Below is a small trained network, with its code and all its weights. Each question gives an input and a target symbol and asks what happens when units are switched off, that is, made to give their printed mean instead of their output.

import numpy as np


def w(rows, s, z=0):
    codes = np.array(rows[::2]) - 128.0
    scale = np.full(codes.shape[1], s)
    scale[-1] = z or s
    return codes * scale


def f(y):
    return np.maximum(y, 0)


def softmax(a):
    e = np.exp(a - a.max(-1, keepdims=True))
    return e / e.sum(-1, keepdims=True)


def log_softmax(a):
    a = a - a.max(-1, keepdims=True)
    return a - np.log(np.exp(a).sum(-1, keepdims=True))


def net(x, mask):
    ids = ['αβδεζηθλμξπστφψω'.index(c) for c in x.split()]
    T = len(ids)
    res = E[ids] + P[:T]
    q, k, v = (res @ M[0].T for M in (Q, K, V))
    z = softmax(np.where(np.tri(T) > 0, q @ k.T / 4**0.5, -1e9)) @ v
    res = res + np.where(mask[0], z, O[0][:, -1]) @ O[0][:, :-1]
    y = f(res @ A[0][:, :-1].T + A[0][:, -1])
    res = res + np.where(mask[1:9], y, B[0][:, -1]) @ B[0][:, :-1]
    return log_softmax(res[-1] @ U[:, :-1].T + U[:, -1])


Q, K, V, O, A, B = {}, {}, {}, {}, {}, {}
E = w([
[128,225,48,111,125],'α',
[140,229,97,175,104],'β',
[107,121,76,125,152],'δ',
[172,151,126,97,110],'ε',
[130,140,177,171,145],'ζ',
[203,119,179,168,104],'η',
[190,78,135,87,153],'θ',
[120,228,151,229,78],'λ',
[116,23,148,153,190],'μ',
[118,111,140,81,106],'ξ',
[127,82,60,193,81],'π',
[162,87,1,121,151],'σ',
[30,75,193,242,166],'τ',
[74,165,215,102,161],'φ',
[131,96,78,181,197],'ψ',
[140,136,39,103,146],'ω',
],0.021)
P = w([
[219,3,107,154,206],'0',
[196,25,92,138,178],'1',
[167,50,81,121,151],'2',
[165,80,85,101,101],'3',
[124,62,63,106,140],'4',
[140,86,78,94,103],'5',
[119,93,71,103,108],'6',
[108,112,67,96,79],'7',
[130,89,91,106,104],'8',
[118,86,63,106,118],'9',
],0.006)
Q[0] = w([
[1,157,58,200,111],'h0',
[102,110,64,155,148],'h0',
[186,7,57,173,129],'h0',
[77,205,196,105,144],'h0',
],0.0077)
K[0] = w([
[240,80,140,135,69],'h0',
[52,202,84,145,226],'h0',
[2,159,180,137,13],'h0',
[137,105,214,75,187],'h0',
],0.0085)
V[0] = w([
[66,207,178,94,121],'h0',
[176,104,175,15,182],'h0',
[77,88,153,185,72],'h0',
[1,104,205,91,194],'h0',
],0.007)
O[0] = w([
[96,200,164,108,152,3],'h0',
[97,98,156,137,133,86],'h0',
[43,123,209,205,1,156],'h0',
[54,86,89,95,168,74],'h0',
],0.0066,0.0053)
A[0] = w([
[122,123,229,84,113,186],'n0',
[158,252,85,144,78,253],'n1',
[127,107,56,115,180,113],'n2',
[148,155,176,41,163,175],'n3',
[172,134,98,203,124,81],'n4',
[70,110,81,83,114,202],'n5',
[143,115,79,28,122,169],'n6',
[78,110,123,163,182,123],'n7',
],0.011,0.0046)
B[0] = w([
[63,176,10,129,166,176],'n0',
[183,39,127,129,220,254],'n1',
[102,181,159,2,94,204],'n2',
[55,44,154,139,155,164],'n3',
[37,174,50,131,56,226],'n4',
[165,176,229,172,120,183],'n5',
[143,214,215,143,98,208],'n6',
[117,218,103,81,67,192],'n7',
],0.0067,0.0076)
U = w([
[142,128,159,172,145,128],'α',
[104,93,74,128,41,23],'β',
[134,159,93,71,49,25],'δ',
[138,4,179,63,80,90],'ε',
[41,120,48,102,193,84],'ζ',
[178,144,171,250,115,45],'η',
[171,172,132,108,185,163],'θ',
[159,129,111,218,195,187],'λ',
[88,15,138,92,96,150],'μ',
[61,158,158,196,88,55],'ξ',
[70,175,165,100,157,253],'π',
[194,70,197,121,135,93],'σ',
[73,149,23,75,104,25],'τ',
[165,75,135,155,27,195],'φ',
[74,154,233,164,2,159],'ψ',
[170,116,79,139,224,146],'ω',
],0.0082,0.0048)

Each question gives the input, a string of symbols that net reads in full, and the target symbol t.
The units are the heads (4 rows each of Q, K, V and O) and the neurons (one row each of A and B). Each row of codes is followed by its name. A weight is (code - 128) times the scale printed after its matrix; where a second scale follows, it is the last column's (O, A, B and U).
mask holds one flag per unit, heads first, then neurons. A switched-off unit (its flag False) gives its mean, the last column of its rows in O or B, instead of its output. The means were averaged over made-up inputs and are rounded, as every weight is.
A unit's drop is (log p(t) with every unit on - log p(t) with that unit switched off) / (log p(t) with every unit on - log p(t) with every unit switched off).
The circuit of an input: a set's keep is (log p(t) with only the set's units on - log p(t) with every unit switched off) / (log p(t) with every unit on - log p(t) with every unit switched off). Starting from all 9 units, units are removed one at a time, each time the one whose removal leaves the highest keep (on an exact tie, the one counted first), for as long as the keep stays at least 0.8.
units of the circuit, in order: the units of the circuit, biggest drop first
most important unit: the unit with the biggest drop
k most important neurons: the k neurons with the biggest drops, biggest first
drop when u is switched off: that unit's drop, to one decimal
input σ θ μ φ μ ω β π ζ α, target θ: units of the circuit, in order -> [n1; n6; n2; h0]
input ε μ α λ ξ ζ α, target θ: units of the circuit, in order -> [n1; n6; h0; n5]
input ω ξ ψ μ η ε σ σ, target δ: units of the circuit, in order -> [n2; n6]
input φ ξ π α ψ, target τ: 3 most important neurons -> [n4; n2; n1]
input α β ω, target θ: units of the circuit, in order -> [h0; n6]
input ζ δ ω σ φ ξ α β, target ω: units of the circuit, in order -> [n1]
input θ μ μ σ, target δ: units of the circuit, in order -> [n2; n6; h0]
input ψ δ μ θ σ ψ τ θ, target ψ: 3 most important neurons -> [n1; n5; n6]
input δ η θ η μ φ μ, target π: units of the circuit, in order -> [h0; n7; n5]
input η φ φ μ δ, target π: 2 most important neurons -> [n2; n5]
input δ φ τ δ, target ψ: 2 most important neurons -> [n5; n1]
input μ ψ ψ, target τ: 2 most important neurons -> [n2; n4]
input ξ ε μ φ θ φ ζ ζ α δ, target π: drop when n5 is switched off -> 0.1
input ξ τ η δ μ ξ β, target λ: most important unit -> n1
input ζ η θ μ η ξ α ε ω, target θ: drop when n1 is switched off -> 0.1
input μ ω σ σ φ θ, target π: drop when n4 is switched off -> 0.0
input π φ μ θ μ ξ, target ψ: drop when n6 is switched off -> 0.5
